Here is a tiny trained network, its code and every weight. The questions are about switching its units off for an input and a class, where a switched-off unit gives its printed mean instead of its output.

import numpy as np


def w(rows, s, z=0):
    codes = np.array(rows[::2]) - 128.0
    scale = np.full(codes.shape[1], s)
    scale[-1] = z or s
    return codes * scale


def f(y):
    return np.maximum(y, 0)


def log_softmax(a):
    a = a - a.max(-1, keepdims=True)
    return a - np.log(np.exp(a).sum(-1, keepdims=True))


def net(x, mask):
    res = np.array(x, float).reshape(1, 3) / 4 @ E
    y = f(res @ A[0][:, :-1].T + A[0][:, -1])
    res = res + np.where(mask, y, B[0][:, -1]) @ B[0][:, :-1]
    return log_softmax(res[-1] @ U[:, :-1].T + U[:, -1])


A, B = {}, {}
E = w([
[94,96,156,163,6,109],'x0',
[139,192,42,154,93,199],'x1',
[132,88,30,131,129,100],'x2',
],0.016)
A[0] = w([
[48,64,178,153,23,147,253],'N1',
[176,166,141,85,210,134,210],'N2',
[106,72,70,140,95,71,78],'N3',
[126,216,105,195,73,251,92],'N4',
[167,110,191,127,148,147,75],'N5',
[223,189,89,130,84,137,23],'N6',
[145,174,12,102,155,212,137],'N7',
],0.011,0.0059)
B[0] = w([
[88,162,147,133,182,44,249],'N1',
[147,33,107,69,39,143,225],'N2',
[109,46,133,77,57,183,180],'N3',
[122,8,124,55,116,178,232],'N4',
[112,151,175,146,144,102,160],'N5',
[163,165,171,129,155,64,172],'N6',
[156,164,127,221,183,63,250],'N7',
],0.012,0.018)
U = w([
[103,96,158,66,116,155,250],'0',
[121,68,71,86,107,177,127],'1',
[125,249,151,252,182,104,61],'2',
],0.012,0.0024)

Each question gives the input, the list of numbers given to net, and the class t.
The units are the neurons (one row each of A and B). Each row of codes is followed by its name. A weight is (code - 128) times the scale printed after its matrix; where a second scale follows, it is the last column's (A, B and U).
mask holds one flag per neuron, in row order. A switched-off neuron (its flag False) gives its mean, the last column of its row in B, instead of its output. The means were averaged over made-up inputs and are rounded, as every weight is.
A unit's drop is (log p(t) with every unit on - log p(t) with that unit switched off) / (log p(t) with every unit on - log p(t) with every unit switched off).
The circuit of an input: a set's keep is (log p(t) with only the set's units on - log p(t) with every unit switched off) / (log p(t) with every unit on - log p(t) with every unit switched off). Starting from all 7 units, units are removed one at a time, each time the one whose removal leaves the highest keep (on an exact tie, the one counted first), for as long as the keep stays at least 0.8.
circuit, biggest first: the units of the circuit, biggest drop first
top k neurons: the k neurons with the biggest drops, biggest first
drop when u is switched off: that unit's drop, to one decimal
input [-3,5,-6], class 1: circuit, biggest first -> (N4; N1)
input [-5,3,6], class 2: circuit, biggest first -> (N7)
input [-6,2,-8], class 1: circuit, biggest first -> (N2; N1)
input [-4,8,-6], class 1: top 2 neurons -> (N4; N1)
input [-3,3,-8], class 1: circuit, biggest first -> (N1; N2)
input [-5,3,-4], class 1: circuit, biggest first -> (N2; N1)
input [6,0,-6], class 2: top 2 neurons -> (N1; N2)
input [-4,-4,1], class 1: top 3 neurons -> (N1; N2; N6)
input [0,8,3], class 2: top 4 neurons -> (N7; N2; N6; N3)
input [-6,-8,3], class 1: top 2 neurons -> (N2; N1)
input [-1,5,-6], class 1: top 3 neurons -> (N4; N1; N5)
input [3,-8,-1], class 2: top 2 neurons -> (N4; N2)
input [-8,-5,1], class 1: top 3 neurons -> (N2; N1; N6)
input [-2,8,-8], class 1: circuit, biggest first -> (N4)
input [-4,7,2], class 2: top 2 neurons -> (N7; N6)
input [7,-3,-7], class 2: drop when N4 is switched off -> 0.0
input [-6,7,6], class 2: drop when N7 is switched off -> 3.0
input [-7,8,7], class 2: drop when N7 is switched off -> 3.5
